Below is a small trained network, with its code and all its weights. Each question gives an input and a class and asks what happens when units are switched off, that is, made to give their printed mean instead of their output.

import numpy as np


def w(rows, s, z=0):
    codes = np.array(rows[::2]) - 128.0
    scale = np.full(codes.shape[1], s)
    scale[-1] = z or s
    return codes * scale


def f(y):
    return np.maximum(y, 0)


def log_softmax(a):
    a = a - a.max(-1, keepdims=True)
    return a - np.log(np.exp(a).sum(-1, keepdims=True))


def net(x, mask):
    res = np.array(x, float).reshape(1, 2) / 4 @ E
    y = f(res @ A[0][:, :-1].T + A[0][:, -1])
    res = res + np.where(mask, y, B[0][:, -1]) @ B[0][:, :-1]
    return log_softmax(res[-1] @ U[:, :-1].T + U[:, -1])


A, B = {}, {}
E = w([
[239,232,180,41,195,177],'x0',
[101,172,116,2,74,18],'x1',
],0.0076)
A[0] = w([
[144,112,145,172,140,180,112],'neuron 0',
[241,201,164,58,165,218,114],'neuron 1',
[97,154,125,8,115,26,113],'neuron 2',
[38,107,128,205,85,102,126],'neuron 3',
[62,70,125,161,108,105,100],'neuron 4',
[138,126,130,115,126,142,250],'neuron 5',
[167,124,133,228,176,232,111],'neuron 6',
],0.013,0.011)
B[0] = w([
[147,133,143,111,105,142,165],'neuron 0',
[127,78,90,102,133,54,250],'neuron 1',
[153,113,172,102,79,166,209],'neuron 2',
[130,97,131,107,140,68,202],'neuron 3',
[155,119,110,89,141,87,180],'neuron 4',
[111,190,251,189,185,71,213],'neuron 5',
[138,129,168,92,74,160,212],'neuron 6',
],0.03,0.016)
U = w([
[150,50,69,92,164,50,124],'0',
[181,130,181,93,1,217,118],'1',
[97,218,200,240,215,112,254],'2',
[115,133,94,148,115,169,94],'3',
[116,133,102,161,145,179,92],'4',
[165,130,80,165,157,179,98],'5',
[131,130,72,156,142,137,91],'6',
],0.0085,0.0046)

Each question gives the input, the list of numbers given to net, and the class t.
The units are the neurons (one row each of A and B). Each row of codes is followed by its name. A weight is (code - 128) times the scale printed after its matrix; where a second scale follows, it is the last column's (A, B and U).
mask holds one flag per neuron, in row order. A switched-off neuron (its flag False) gives its mean, the last column of its row in B, instead of its output. The means were averaged over made-up inputs and are rounded, as every weight is.
A unit's drop is (log p(t) with every unit on - log p(t) with that unit switched off) / (log p(t) with every unit on - log p(t) with every unit switched off).
The circuit of an input: a set's keep is (log p(t) with only the set's units on - log p(t) with every unit switched off) / (log p(t) with every unit on - log p(t) with every unit switched off). Starting from all 7 units, units are removed one at a time, each time the one whose removal leaves the highest keep (on an exact tie, the one counted first), for as long as the keep stays at least 0.8.
circuit, biggest first: the units of the circuit, biggest drop first
unit that matters most: the unit with the biggest drop
top k neurons: the k neurons with the biggest drops, biggest first
drop of u: that unit's drop, to one decimal
input [4,-7], class 1: unit that matters most => neuron 6
input [3,3], class 2: circuit, biggest first => (neuron 6; neuron 3; neuron 4)
input [3,1], class 2: top 3 neurons => (neuron 3; neuron 4; neuron 5)
input [-2,-3], class 2: circuit, biggest first => (neuron 1; neuron 2)
input [3,-2], class 2: circuit, biggest first => (neuron 3; neuron 2)
input [3,2], class 2: circuit, biggest first => (neuron 3; neuron 4; neuron 6)
input [-1,-2], class 2: circuit, biggest first => (neuron 1; neuron 2)
input [-2,3], class 2: circuit, biggest first => (neuron 1; neuron 6)
input [0,2], class 2: circuit, biggest first => (neuron 6; neuron 1)
input [0,3], class 2: top 3 neurons => (neuron 6; neuron 1; neuron 0)
input [-4,6], class 1: top 2 neurons => (neuron 2; neuron 1)
input [-1,8], class 1: drop of neuron 2 => 0.8
input [3,8], class 1: drop of neuron 2 => 1.6
input [1,-7], class 1: circuit, biggest first => (neuron 6)
input [5,7], class 1: drop of neuron 2 => 4.2
